Here is a tiny trained network, its code and every weight. The questions are about switching its units off for an input and a target symbol, where a switched-off unit gives its printed mean instead of its output.

import numpy as np


def w(rows, s, z=0):
    codes = np.array(rows[::2]) - 128.0
    scale = np.full(codes.shape[1], s)
    scale[-1] = z or s
    return codes * scale


def norm(h):
    return h / np.sqrt((h * h).mean(-1, keepdims=True) + 1e-5)


def f(y):
    return y / 2 * (1 + np.tanh(0.7978845608 * (y + 0.044715 * y**3)))


def softmax(a):
    e = np.exp(a - a.max(-1, keepdims=True))
    return e / e.sum(-1, keepdims=True)


def log_softmax(a):
    a = a - a.max(-1, keepdims=True)
    return a - np.log(np.exp(a).sum(-1, keepdims=True))


def net(x, mask):
    ids = ['αβγηθλμστφω'.index(c) for c in x.split()]
    T = len(ids)
    res = E[ids] + P[:T]
    u = 0
    for l in range(2):
        q, k, v = (norm(res) @ M[l].T for M in (Q, K, V))
        z = softmax(np.where(np.tri(T) > 0, q @ k.T / 2**0.5, -1e9)) @ v
        res = res + np.where(mask[u], z, O[l][:, -1]) @ O[l][:, :-1]
        u += 1
        y = f(norm(res) @ A[l][:, :-1].T + A[l][:, -1])
        res = res + np.where(mask[u : u + 16], y, B[l][:, -1]) @ B[l][:, :-1]
        u += 16
    return log_softmax(norm(res)[-1] @ U[:, :-1].T + U[:, -1])


Q, K, V, O, A, B = {}, {}, {}, {}, {}, {}
E = w([
[134,117,245],'α',
[78,104,152],'β',
[36,18,107],'γ',
[32,95,142],'η',
[96,130,49],'θ',
[82,154,103],'λ',
[18,113,225],'μ',
[163,8,23],'σ',
[121,231,126],'τ',
[84,137,217],'φ',
[216,114,167],'ω',
],0.016)
P = w([
[111,119,254],'0',
[118,127,244],'1',
[118,129,242],'2',
[122,129,237],'3',
[124,134,232],'4',
[131,133,227],'5',
[129,126,225],'6',
],0.0029)
Q[0] = w([
[117,192,211],'L0H0',
[168,254,96],'L0H0',
],0.035)
K[0] = w([
[180,171,235],'L0H0',
[251,230,79],'L0H0',
],0.027)
V[0] = w([
[162,174,153],'L0H0',
[111,2,97],'L0H0',
],0.006)
O[0] = w([
[75,155,161,231],'L0H0',
[255,56,101,3],'L0H0',
],0.006,0.00026)
A[0] = w([
[240,135,10,17],'L0N0',
[100,145,143,94],'L0N1',
[223,129,48,1],'L0N2',
[124,166,146,101],'L0N3',
[161,135,122,78],'L0N4',
[234,168,224,56],'L0N5',
[133,160,156,82],'L0N6',
[89,97,140,97],'L0N7',
[27,144,43,103],'L0N8',
[129,137,128,117],'L0N9',
[139,227,68,151],'L0N10',
[167,133,125,86],'L0N11',
[216,103,155,47],'L0N12',
[35,34,129,88],'L0N13',
[221,226,121,112],'L0N14',
[69,144,42,84],'L0N15',
],0.011,0.0036)
B[0] = w([
[131,135,1,155],'L0N0',
[101,131,138,150],'L0N1',
[124,138,52,138],'L0N2',
[111,126,150,142],'L0N3',
[170,129,133,108],'L0N4',
[110,75,170,252],'L0N5',
[115,121,148,144],'L0N6',
[98,138,109,165],'L0N7',
[113,122,76,177],'L0N8',
[128,128,131,123],'L0N9',
[174,167,113,132],'L0N10',
[177,132,128,112],'L0N11',
[200,171,87,152],'L0N12',
[56,156,88,238],'L0N13',
[179,165,155,142],'L0N14',
[163,117,77,148],'L0N15',
],0.03,0.0048)
Q[1] = w([
[116,124,186],'L1H0',
[236,251,196],'L1H0',
],0.021)
K[1] = w([
[120,115,175],'L1H0',
[159,4,107],'L1H0',
],0.031)
V[1] = w([
[96,4,109],'L1H0',
[155,150,162],'L1H0',
],0.014)
O[1] = w([
[71,1,162,249],'L1H0',
[158,176,164,67],'L1H0',
],0.0085,0.0019)
A[1] = w([
[158,117,22,1],'L1N0',
[110,79,132,194],'L1N1',
[141,127,111,47],'L1N2',
[164,2,122,138],'L1N3',
[120,115,113,37],'L1N4',
[130,78,23,34],'L1N5',
[119,93,118,122],'L1N6',
[134,127,125,82],'L1N7',
[165,29,78,15],'L1N8',
[139,155,104,46],'L1N9',
[207,127,203,146],'L1N10',
[63,144,70,91],'L1N11',
[125,179,88,2],'L1N12',
[153,122,132,56],'L1N13',
[115,75,64,28],'L1N14',
[157,128,98,76],'L1N15',
],0.022,0.003)
B[1] = w([
[119,217,227,194],'L1N0',
[107,56,118,201],'L1N1',
[130,116,153,118],'L1N2',
[221,96,165,191],'L1N3',
[144,104,137,125],'L1N4',
[97,43,138,212],'L1N5',
[129,86,123,149],'L1N6',
[131,119,138,118],'L1N7',
[164,171,43,149],'L1N8',
[102,98,133,127],'L1N9',
[140,253,110,218],'L1N10',
[191,185,145,254],'L1N11',
[90,147,109,151],'L1N12',
[136,136,149,122],'L1N13',
[146,70,100,177],'L1N14',
[119,140,163,131],'L1N15',
],0.037,0.0088)
U = w([
[205,85,214,66],'α',
[116,206,39,122],'β',
[148,57,52,175],'γ',
[54,128,9,108],'η',
[174,134,5,187],'θ',
[135,166,234,3],'λ',
[57,207,134,110],'μ',
[212,103,89,200],'σ',
[136,143,102,138],'τ',
[51,90,154,154],'φ',
[218,194,145,172],'ω',
],0.021,0.0064)

Each question gives the input, a string of symbols that net reads in full, and the target symbol t.
The units are the heads (2 rows each of Q, K, V and O) and the neurons (one row each of A and B). Each row of codes is followed by its name. A weight is (code - 128) times the scale printed after its matrix; where a second scale follows, it is the last column's (O, A, B and U).
mask holds one flag per unit, layer by layer, with each layer's heads first. A switched-off unit (its flag False) gives its mean, the last column of its rows in O or B, instead of its output. The means were averaged over made-up inputs and are rounded, as every weight is.
A unit's drop is (log p(t) with every unit on - log p(t) with that unit switched off) / (log p(t) with every unit on - log p(t) with every unit switched off).
The circuit of an input: a set's keep is (log p(t) with only the set's units on - log p(t) with every unit switched off) / (log p(t) with every unit on - log p(t) with every unit switched off). Starting from the 12 units with the biggest drops (on a tie, the unit counted first), units are removed one at a time, each time the one whose removal leaves the highest keep (on an exact tie, the one counted first), for as long as the keep stays at least 0.8.
units of the circuit, in order: the units of the circuit, biggest drop first
top k neurons: the k neurons with the biggest drops, biggest first
top k neurons in layer l: the k neurons of layer l with the biggest drops, biggest first
drop when u is switched off: that unit's drop, to one decimal
input γ η θ λ, target λ: units of the circuit, in order	[L1N0; L1N5; L0N15]
input ω φ μ τ θ θ, target β: top 2 neurons	[L1N0; L0N0]
input μ τ φ η α φ α, target μ: units of the circuit, in order	[L1H0; L1N3]
input α φ μ ω η, target η: units of the circuit, in order	[L0N13; L1N0]
input α λ φ η γ β τ, target β: top 3 neurons in layer 0	[L0N10; L0N13; L0N5]
input η η β, target β: top 4 neurons in layer 1	[L1N11; L1N3; L1N0; L1N5]
input γ γ φ θ τ, target μ: top neuron	[L0N13]
input φ ω φ τ α, target μ: top 2 neurons in layer 0	[L0N12; L0N14]
input η θ φ τ σ, target μ: top 2 neurons	[L1N0; L1N3]
input ω φ φ τ τ, target β: top 3 neurons in layer 1	[L1N0; L1N11; L1N3]
input μ φ λ, target λ: top 3 neurons	[L1N0; L0N5; L1N11]
input φ η λ σ α φ η, target η: top 3 neurons in layer 0	[L0N13; L0N8; L0N5]
input φ φ β θ, target θ: top 4 neurons in layer 1	[L1N8; L1N14; L1N5; L1N10]
input σ μ μ φ τ, target μ: top neuron	[L1N11]
input φ ω μ φ β, target β: drop when L1N3 is switched off	0.5
input φ ω γ ω α η θ, target θ: drop when L1N5 is switched off	0.5
input α β φ λ φ γ, target γ: drop when L0H0 is switched off	0.2
